Each row is shifted at random along 5 fixed directions that mean nothing.
Known rows, with every step that occurs:
ropiba > puno > vekiz > kasev > gevosi > vogi: [-114 -124 -548  110 -157    5  -71  309  -59 -218  191 -153  398 -111
 -165   26  123 -163 -233 -311  210 -208   92   26   42 -315  104  100
   13   -9  159  -71  -79  521 -140   93  -19  -91   53   60 -191 -214
  143  -98 -180  166 -176 -146  273 -135   15 -145]
kasev > vekiz > dudit > puno > rapovit > moda > vogi: [  -5   49 -189   99 -118  323   74   41   47  -87    5 -191  226    7
 -201  294    6 -132   78   30   67   63  -78 -238 -169 -139   41   35
  -23  237  243  -31 -203  201   72  -47  104 -134  178    9  -25   89
   58  -73  323  -94 -178  -86  134  -21  145  -38]
moda > vogi > zifi > rapovit > dudit > vekiz > ropiba > kasev > gevosi: [ 431   45  114 -364  182  441  270 -373  124  231  -69   39   77   12
  210  433  -15 -212   25  352  -85    9 -209 -424 -485  -58  -36  -38
  156  -40   42 -204 -201  -78  -85  328   79 -223  133  134   99 -208
  570   70  272 -179  -78   54 -143  -44  324  273]
zifi > vogi > moda > rapovit: [ -14  212  -84    3 -180   32  -27  125 -117 -103   54 -211  278  -13
 -432  103  -81 -223  -26   -4  -57  109   27  312  280   23  -18   -3
  -72  -34  368  191   15  370  -45 -239  -49 -261   59  148 -118  190
 -153  -61  -26  168  -80   40  106    0  -28  101]
vogi > zifi > rapovit > moda > dudit > vekiz: [-416  229  -43  267 -166   -7 -174  -57 -198  -82 -124 -129   89  -37
 -254 -117  -19   41  125  -66  171  -90  103  236  153  -13   50  102
  -39  244   10  185  -81   -5   41 -248  -30  153  100  -83   24  267
 -460  -46 -154  -82  -67  118  225  -91 -104  -76]
puno > rapovit > moda > zifi > vogi: [  84  136  166   61  -28   53  128  -90  301  112 -177 -100 -120  -67
  133  381 -229 -327  315   99  305  218 -142 -218 -225 -111  -54   43
   27   97 -116  247   51 -167   38  109 -326  -45  111  -27 -167   35
  326    7  402 -447  -21  -72  196 -182  114  421]
rapovit > dudit > puno > vekiz > ropiba > kasev > gevosi > vogi > zifi > moda: [ -22 -100 -116   17 -114   29  -33   98 -109  -61   60  -18  259  -51
  -27 -189  121   21 -109 -118  -71  -72    0    0  111  -83   71  -34
   53  -10   51 -164 -138  208 -162  -38  243   44   -9   -7   55 -110
 -133   61 -180  193   24  -11  -27   16   27 -106]
moda > dudit > vekiz > kasev > gevosi > ropiba: [-184 -234   53  253  165  -11 -125 -315  120   36  -57  255 -562  133
  473 -120   16  384  107   48  243 -189  -21 -320 -384  181 -108  106
   -5  229 -438 -110  140 -610  229   28  -40  438 -194 -214  199  -71
  -45  160   14 -370  -30  -42   28   -7 -121 -310]
dudit > vogi > moda > rapovit > zifi > kasev: [  29   -4  198  -12 -137  167   26 -245   55   33 -148   24 -143   56
  140   94 -101   76   78  173    6  228 -144 -135  -63  155  -75   10
   35  330 -118  -35 -132 -266   24  -79   41  157  -23  -94  232  258
 -197  108  159 -262 -114   74 -111  -56   59   83]
vogi > zifi > moda > dudit > vekiz > ropiba > puno: [ 155 -159  -40   29  141  -24   38 -178    9  189   37  202  -71 -202
  225   -4  -25  -83   31   73   99  -93 -129 -328 -343   41   -4  107
  164   63   24  -38    0 -204   20  150  135   82 -109  -39 -183 -209
  445  146   -8  -99  -63 -157  190   27   43 -135]
ropiba > dudit > moda > vogi > zifi > rapovit > puno > vekiz > kasev > gevosi: [-476  183   11  119  -91  -19 -105  -49  -44  -21 -227   42 -236  -63
   92   97    6  100  198  -95  213   12   50  -46 -174 -102   64  180
  111  347 -166   37 -231 -297  -38  -55 -173  312   86 -198   75  288
 -152  -92  130 -417 -171  138  159 -147  -99   90]
kasev > gevosi > zifi > moda > dudit > puno: [  37  -56 -195   87  -11 -128   38  141  -24  -25   11    8   59 -224
  -47  -34   -1 -143  -72  -40  143   23   23   76  104    0   84  -33
   35 -137   99   -4  -11   75 -124   39   20 -180  -56   22 -147 -185
  142   -9  -89  110   31  -82   77  -12  -27 -147]
ropiba > kasev > gevosi > vogi > moda > dudit: [-176  -38  181  115  115 -441 -102  142  130  -91  -21  161 -465   77
   93  -70  -81  245   50 -135   90  142   96  239  106  182 -100   88
 -106  -48 -214  204  418 -329  126  -31 -357  312 -213  -23   55  193
 -269  -18  -63 -230  143   28 -111  137 -293  -80]
vogi > moda > rapovit > zifi > kasev > gevosi > ropiba > dudit > vekiz: [-164    5 -305   72 -157   89  -95   -1 -333 -165   83 -162  503  -86
 -247 -210  171  -54 -195  -39  -19 -268   35   72  208 -123   87    6
  104  100  198 -106 -275  384 -154  -92  308 -117   43   84   18 -119
 -199    7 -350  340 -146   86  148 -105   51 -189]
puno > rapovit > moda > vogi > zifi > kasev > vekiz > dudit: [ -43   25 -390   22 -138  109   -1  273 -258 -160  179 -256  490  -81
 -371  -49   64 -112 -111 -133 -148  -71   61   69  182 -160  151  -17
  -14    2  340  -82 -252  519  -54  -33  237 -341   64  173 -109  -51
  -52  -66 -172  403 -131   16   78   25   51 -116]
rapovit > zifi > moda > dudit: [ 200 -211  383  134  114  309  201 -382  215  110 -169   -1 -390  231
  358  211 -277  123  214  340   17  194 -259 -423 -250  137 -274    1
   66  308 -355   17   14 -511  247   -5   61  192 -148 -125  372  117
  -74  187  368 -472  -43  -66 -139   28  222  -20]
ropiba > vekiz > kasev > gevosi > vogi > moda > dudit > puno: [ 459 -438 -149 -164  180   -8  220 -197  113  114  111  366  -92 -175
  485  110   43   13 -145  240  -50   46 -263 -571 -414  211   30   34
  211  -14  -17 -404   -8 -277  -85  466  283    1 -278    2   81 -358
  631  250   31  -43  -66 -147 -200   65   91 -192]
kasev > gevosi > vogi > moda > zifi > rapovit > dudit: [ 394  -88  427 -208  224   -6  306 -263  141  167 -128  184 -314   62
  424  211 -220  -25  157  435 -168  242 -206 -324 -148  222 -126 -121
  109 -103 -291  -86  108 -436   52  313   24  -88 -176   27  180  -75
  313  129  246 -169  157   32 -353   77  139  260]
moda > dudit > vekiz > kasev > gevosi > ropiba > puno > rapovit > vogi > zifi: [ 168  -85 -240  -82   57 -183   21  125    5  -29  126   85  252 -213
  114  -80  154  -63 -101  -86   37  -59  -20 -191  -98  -51  190   -1
   -4 -106   28 -136  -20  127  -60  376   69 -102   32   62 -250 -300
  334   -9 -120  212   47  -54   13  -57   18  -30]
puno > rapovit > dudit > vekiz > ropiba: [ 139  165   35  -15   74   83    5 -157  233  217  -62   24  -33  -62
  -30  272  -29 -249  159   13  291  -28  -19 -135 -375 -107   55   23
 -156  -73   74  166  124  -22  121  107 -236  -80  298   -7 -443 -144
  499  -93  302 -160   90 -184  265   -7   56  211]
puno > vekiz > kasev > gevosi > ropiba > dudit: [-225   84 -389  130  -70   18 -166  306  -69 -183  156 -269  361   27
 -455  -70  132 -156 -157 -320  164 -309  221  334  181 -330   74   37
 -138 -195  249  156   62  577  -18 -138 -142 -173  188  123 -277 -151
  -51 -191 -208  268  -21  -95  315  -56  -47 -110]
gevosi > kasev > vekiz > dudit > puno > rapovit: [-502 -109  -14  350    5   99 -230 -145    2 -192 -186  113 -560  316
  170 -113  -20  539  113    8  183  -51  100 -131 -171  119 -131  181
  -67  552 -445  -46  -33 -512  266 -277  -41  587  -71 -301  335  491
 -550  -30  133 -407 -143   52    3   13 -141 -427]
moda > rapovit > vogi > zifi > kasev > gevosi > ropiba: [ 201  -74  235 -167  106 -179   27  -51   77   42   11  114 -134   43
  307  -42  -39   22  -30  128 -103   74  -26  -44   22  123  -26 -108
   16 -109 -211  -45  115 -187    4  206  -25  -80 -118   26   34 -147
  167   95  -49   65  137   48 -200  -33  -10  163]
ropiba > kasev > gevosi > zifi: [-288   33  -93  143 -119  283 -123  136   98 -305  -83 -300  135  260
 -248   32   -8   22 -153 -102  202 -112  178  239  198 -299 -133   64
  -60  244 -116  143   17  207  -16 -233 -182  145  124  -24  339  244
 -482 -100  -47 -174  -68   53   76 -161  113 -150]
rapovit > zifi > kasev > gevosi: [ -53  173  123  -77  -24  -28  -33  106   78   41  -92 -109  -63   66
 -139  101  -53 -102  -77 -109   91   32  177  410  199 -154  -23  -88
 -114 -195  -52  159   79  107  -78  -94 -303 -136  145   10  -32   12
  -39 -150   -8  -10  123   38   -5  -25  -12  189]
moda > rapovit > vogi > zifi > kasev > gevosi > ropiba > vekiz > dudit: [  36  -29   98 -122  255 -538  -21   64 -147  122  125  206 -256  -76
  186 -275   14  175  -31 -131 -208 -115   88  145   71  188   45    0
  -58 -385 -191    7  238 -151   88  228  -85  -33 -177   71 -200 -216
  137  -66 -292  313  193   54 -138  193 -218   -3]
zifi > kasev > gevosi > vogi > moda > dudit: [ -12 -339  -24  180   40  -63    6 -128    9 -100    7  177 -318   58
  400  -16  -88  229   -5  125   91   60 -127 -286 -143  201 -112   70
  117  243 -262 -190   37 -377   37   79   99  224 -359  -54  257  -29
  -55  245  -53 -243  -80   -5 -115   16  -79 -257]
dudit > vogi > zifi > kasev: [ 215  112  142 -176  -37  202   87  -69  207   77  -96  -58  -30   68
  -80  248 -103 -136  -22  147   32  231  -20  188    6   36  -52  -61
  -46  -83   47   76   65   17 -101  -23 -203  -85  112   57  105  153
    2   25  121 -201   62   41 -155  -47   70  211]
rapovit > zifi > vogi > moda > dudit > vekiz > kasev > gevosi > ropiba > puno: [-181   -1 -212  144  -63 -228 -117   93 -111  -19   44   79  127 -236
    9 -153  129  -38  -28 -257  205 -179   59   33  -31  -88  109   62
   72  -16   26  -15  -45   81 -157   37    7  134   -6  -17 -177 -181
   32   -3 -268   30  -63   -5  238  -87 -130  -75]
gevosi > vogi > moda > zifi > kasev > vekiz > ropiba > puno: [ 160 -120  230 -127  192   85   71  -90  170   81   16  138 -198  102
  232  172  -76  -51   35  161  -49   19  -94 -219 -254  -27 -175    8
  233   58  -67   24   88 -204    9   76  -17  127 -124   23  148    5
  289  109  123 -276 -111  -46  -17  -66   64  122]
vekiz > dudit > puno > rapovit: [ 468  -68   36 -200  110  144  212  -86  136  150    1   70 -125   40
  -20  172  -82  -14  -33  232 -188  255 -128 -128  -84  203  -18  -81
 -184 -177  107  -85   59  -28  144  103   37 -259   71   46 -151   25
  281  -85  353  128  137 -141 -261  234  150  -29]
moda > zifi > kasev > gevosi > ropiba: [ -84 -139 -298  165 -126  233  -66   63  -68 -229   94 -267  311   42
  -80  -72   46  -76 -172  -62  120 -191   21  -49  123 -217  -32   -3
   64  142   37  -69 -159  309  -63  -93  143 -147  -23   62  108 -177
 -116   78 -178  113 -167  -30  156 -200  144 -207]
rapovit > vogi > moda > dudit > vekiz > kasev > gevosi: [ 78  81   8 -70 -28 150  42 -47  67  38  16   3 106 -12 -94 176  58 -42
 -40  35  21  33 -15  25 -86  16  62 -54 -49 -29 186 -57  10  41 -33  46
  -3 -76  64  53  85 -23  46  34  36 -59  -7  30 -64  22  21  37]
puno > rapovit > moda > dudit > vekiz > ropiba > kasev > gevosi > vogi > zifi: [-624   54 -277  436 -256  115 -336   94  -12 -345  -90 -166  228   -1
  -68 -207  139   95   84 -268  472 -226  104 -126  -83 -289   74  221
   16  600 -156   45 -144   17    0 -184  -19  471  102 -147  162  190
 -501   42 -145 -292 -162   77  382 -281  -66 -237]
vogi > moda > zifi > rapovit: [  49  247  347 -161   10  -50   44    5 -129   37  -49 -102  -69  155
 -333  -89 -148   38   29  173 -395  192   62  479  496  221 -113 -130
 -119 -222  134  237  155   47  105 -289  -53 -205  -24   80  102  348
 -387  -97   -1  244  139  142 -246  155  -23  154]
vogi > moda > rapovit > puno > vekiz > ropiba > dudit: [ -93  -95  -64  105   -7 -331 -102  118 -248    1  198   34   69  -68
 -102 -288   66  148  -32 -203 -232  -91   16  -19  125   83   69   86
 -109   46  162   50   30  101  229  -65  211   39  -60  -70 -341  -18
  -55  -63  -78  381  -12 -145  158  197 -143 -211]
dudit > vekiz > kasev > gevosi > vogi > moda: [-293  351  153  -28 -137  150 -184   65  172  -93 -140  -63   24  144
 -345  126   33  -81  -10  -28  212    2  204  537  164  -87  -25  -55
  -64  -31  124  231  198   88 -141 -317 -325  151  187   -5  235  338
 -353  -85  -38 -241   57  132   28 -137 -119  193]
dudit > moda > vogi > zifi > rapovit > puno > vekiz > ropiba: [-226  240  198   51 -152   36  -91  -69   -9   62 -112  -61   12  -26
  -62   15  -13  -50  218  -17   19   57   -9   44    8  -29   43   19
   15  192   63  148  -96  -78   39 -200  -29  124  147 -148  -46  234
 -163  -17  171 -153  -56   42  174 -137  -41  241]
kasev > gevosi > vogi > zifi > rapovit > puno > vekiz > ropiba > dudit > moda: [ 160  127  161 -211   13   96  134   12  -55   89  -35  -37  215   20
  -74   18   31 -160   22  166 -217    3  -22   53  121  -61   28 -140
   59 -228   96  -52  -91  178 -130   27  121 -185  127   38    5  -45
   94  -62   85  180  163   63 -121    7  103  262]
ropiba > kasev > gevosi > zifi > vogi > moda: [-256  146   23   31  -94 -117 -124  207   15 -143  -84  -86   16   56
 -201  -32  -38  -77  -65 -142  137  -26  200  442  283 -134  -58   24
   -6  -55  -36  201  141  129 -183 -194 -281   98    9   27  103  191
 -285  -68 -185  -85   63  117   57  -75 -111   82]
gevosi > ropiba > kasev > vekiz > dudit > puno > rapovit > zifi: [ 156 -128  144  -51   76  656  106 -274  246  -70 -168  -92   -8  366
  119  260  -31   75   22  340    6   20 -140 -452 -339 -160 -182   -7
   75  422 -210 -126 -201 -150  127    3  142  167  180  -74  425  218
  -42   18  415 -358 -142   -8 -133 -121  378  -40]
moda > vogi > zifi > kasev > gevosi > ropiba: [ 450 -224  216 -253  180   48  199 -132  144   65   82   79  -87  109
  343   63  -67    5  -88  309 -255  112 -147 -169  -14  174 -112 -166
   95 -213 -123 -167  120 -138  -27  234  114 -189 -219   92  227 -244
  239  222   21   60  121    1 -356    0  122  102]
ropiba > dudit > vogi > zifi: [  -4 -124 -341  189 -133   78   15  118  -66 -166   85 -175  280  -38
 -175 -124    8    4 -106 -124   77  -52   30  -78   61  -66   26  142
 -123  137   35  -41  -19  278   31    0   88   33   28   -1  -37    4
 -211   24 -125   98   18  -90   84   73   45 -330]
moda > vogi > zifi > kasev > vekiz: [-259  185  126   14  188 -370 -126   66  226  110 -105  190 -483  -97
  173  242 -124 -105  180 -128  381   23  186  178 -294  -69   22  159
   71  -43 -187  310  300 -376    5  147 -603  184  -18  -61 -225   53
  373  -26   15 -494  -18   -1  250 -144 -297  256]

Rows:
[-194   85   45  -24  -85   96  -91  141  147 -153  -53  -42   65  114
 -126  189   -5  -93  -57  -36  146   23   79  197   56 -199  -48   33
   72  113   44  124   93   97 -104  -91 -206  163   54  -22  160  225
  -98  -48   55 -242  -82    6   79 -160  -13  141] => ropiba > puno > vekiz > kasev > gevosi > vogi > moda
[ -37 -246 -242  125   30 -141  -22  122 -102   -2  144   -2  118 -167
  146 -134   77  -26  -83 -217   66 -205  -26 -192  -74 -177   85   40
  118    4    5  -91 -138   97  -34  130  171  -19  -89  -23 -200 -350
  248   26 -136  153 -119 -146  225  -51   17 -168] => rapovit > puno > vekiz > ropiba > kasev > gevosi > zifi > moda > dudit
[-172  149  301 -109  -22   58  -86  -67    1    2 -134    9  -39   91
   43   11  -12  -13   63  127  -79    1   33  117  106  -76    3 -102
  132  102  -54   74  -93 -147  -40 -103    7   36   52  -93  149  166
  -61   -8   61  -67  -66  111   -2 -211   32  271] => vogi > moda > zifi > rapovit > puno > vekiz > kasev > gevosi > ropiba
[ 385 -147   13 -271  -75   25  193  -65 -186  146  140   67  173 -104
   81 -122   23   75 -107  155 -502  195 -187 -100  163  280  107 -158
   48 -133  178 -282 -244   84  -55  116  442 -255 -111   10   52  -68
   69   92  -27  430  -39    6 -338  127   95   34] => dudit > vogi > zifi > moda > rapovit > puno > vekiz > kasev
[  -1   51 -320   44 -112  265  -63    8  135  -32   53 -102  458 -198
 -130  321  139 -386  -82 -140  420 -188  -30 -249 -408 -378  135  119
   81  202  346  -12 -126  298 -151  142  -38  -76  220  105 -228 -253
  470   58   34 -200 -203 -115  426 -198  129   30] => rapovit > vogi > moda > dudit > vekiz > ropiba > kasev > gevosi
[-253  112 -229  319 -222 -112  -59  156 -101  -66  -51 -151   10 -178
 -196 -114  -31   23  181 -282  161  105    3    8   99    1   93  113
 -162  151   34  100 -130   90   76 -191  -47   55   96  -74 -240  171
 -307 -141   77   -2  -55  -35  202   42  -80 -118] => vekiz > dudit > puno > rapovit > moda > zifi > vogi
[  87   55  459 -124  119 -382   -5   29  168  128  -35  142 -310   23
  205  -50  -77   15   82    6  -72  140   37  231  164  138  -55 -150
  -29 -289 -168  183  341 -264   10   49 -243   17 -125    7  -30  -61
   44   58  -34  -50  257   37 -166   27 -148  303] => rapovit > vogi > moda > zifi > kasev > gevosi > ropiba
[ -81 -227 -491   96  -46 -102  -59  134 -359  -47  188  108  154 -254
  -79 -291  138  113 -228 -167  -95 -177   69  -93   20   39  182   85
   83   67  225 -278 -245  162  -67   17  381 -109 -161    6 -163 -163
  114   54 -348  390 -183  -78   98  127  -86 -498] => vogi > moda > zifi > kasev > vekiz > dudit > puno
[-193  205  236   30   42  -61  -95 -108 -116   47 -108   61 -160  137
   11 -222    7  174  113   26  -54 -130  147  216  106  103  -35  -57
 -110 -114 -248   21  105 -141   36 -142  -42  157   49  -73  129   95
 -341  -49 -131   54  228  163 -100   75 -126   45] => kasev > gevosi > vogi > zifi > rapovit > dudit > vekiz > ropiba
[ 558 -288  -82  -37   11  397  348 -277   99  167   25  -45  143  -70
  289  195  -61 -170  120  273 -120  132 -419 -821 -396   38  -79    1
   95  147   36 -283 -314   -7   56  218  392 -186    1   16  -52 -260
  456  155  433  -46  -95 -176  -49   51  396   -3] => vekiz > ropiba > dudit > puno > rapovit > moda > zifi > vogi
[  56  -78  141  -48  -43 -102  -67   24   59  -36  -42  143 -111   98
   80 -151   82  182  -28   11 -125  109   -9  -20   84  142  -16  -66
 -123   31  -65  -85   52 -112   31  -64   85  131   -3  -77   26  107
 -151  -16   83   87  179    2 -209  144  -36  -59] => vekiz > kasev > gevosi > ropiba > dudit > puno > rapovit > vogi > moda
[-157  -63 -321  -16  -10 -101 -114   39 -143  -66    8  110   90 -128
  123 -143   39  -85 -138  -86  173 -283  126  -14  -80 -130   78  132
  140    2 -142 -131  -69   63 -192  168   -8   26  -68   -6  -46 -165
  261    8 -340  105  -71   42  152 -129  -45  -77] => ropiba > vekiz > kasev > gevosi > vogi > zifi > rapovit
[ -61   73  274  -81  221   -4  -48 -216  127  206 -144  232 -407   10
  223   47  -42   52  103  113  113  -52   22   -7 -275   51  -72   50
  112  -28 -156   67  127 -461    3    4 -185  196  -77  -58  100   15
  197   89   35 -331   58   69    5   23  -65   57] => vogi > zifi > moda > dudit > vekiz > ropiba > kasev > gevosi
[ 305 -174  -56  -80   43  200  208 -237  -80  149    7   50  -10  -41
  126   59  -31   86    1  182 -197  108 -252 -323 -128  150  -42  -18
   78   54   10 -190 -258  -81   53  112  279  -72  -47    9   61  -38
  117   12  151   55 -145  -36 -163   97  216  -83] => ropiba > puno > rapovit > zifi > moda > dudit > vekiz > kasev
[ -59  -26 -248   25  -53 -139  -23  168 -190  -47  172  -47  226 -164
 -121 -257  124   -1  -72 -125  -94 -124   48  135  210   27  166  -66
    1 -253  183 -104  -18  253  -88    6  145 -188  -98  100 -126 -228
  -47   56 -292  361   54    6    8   23 -116 -101] => puno > vekiz > dudit > moda > vogi > zifi > kasev > gevosi > ropiba
[  61  217  -79  -40  -58  208  107  159  -72  -61   56 -314  319   75
 -447  131   58 -123   51  -66 -180   64  -10  138  190 -136  -33 -102
  -52 -145  312  106 -168  464  -29 -202   46 -246  241  177  -56  106
 -213 -212  136  165  -77   60    5   24  131  138] => gevosi > kasev > vekiz > ropiba > puno > rapovit > dudit > moda > zifi > vogi
[  69   -4  -49  -83  -50   57  -19   89 -174  -10  149  -82  269   27
 -107 -134   57  -47  -49  -10 -262  -73   14  -48  119  -49   50  -85
   13  -24  198  -89 -134  251   14  -50  243 -237  -22   81  -66  -83
   72   56  -85  352  -46   25    8   32   41   30] => puno > rapovit > vogi > moda > zifi > kasev > vekiz > ropiba
[-254   69  203  143   30 -102 -118   -3  190   -6  -99   48 -378  186
   77   36   32  242  135 -206  160   29   76  105  -99  -17  -85   69
 -160   51 -259  128  197 -226  135 -130 -313  413   95 -150   62  182
 -326 -115  172 -350   83   -8    4   42 -156   27] => rapovit > dudit > puno > vekiz > ropiba > kasev > gevosi > vogi
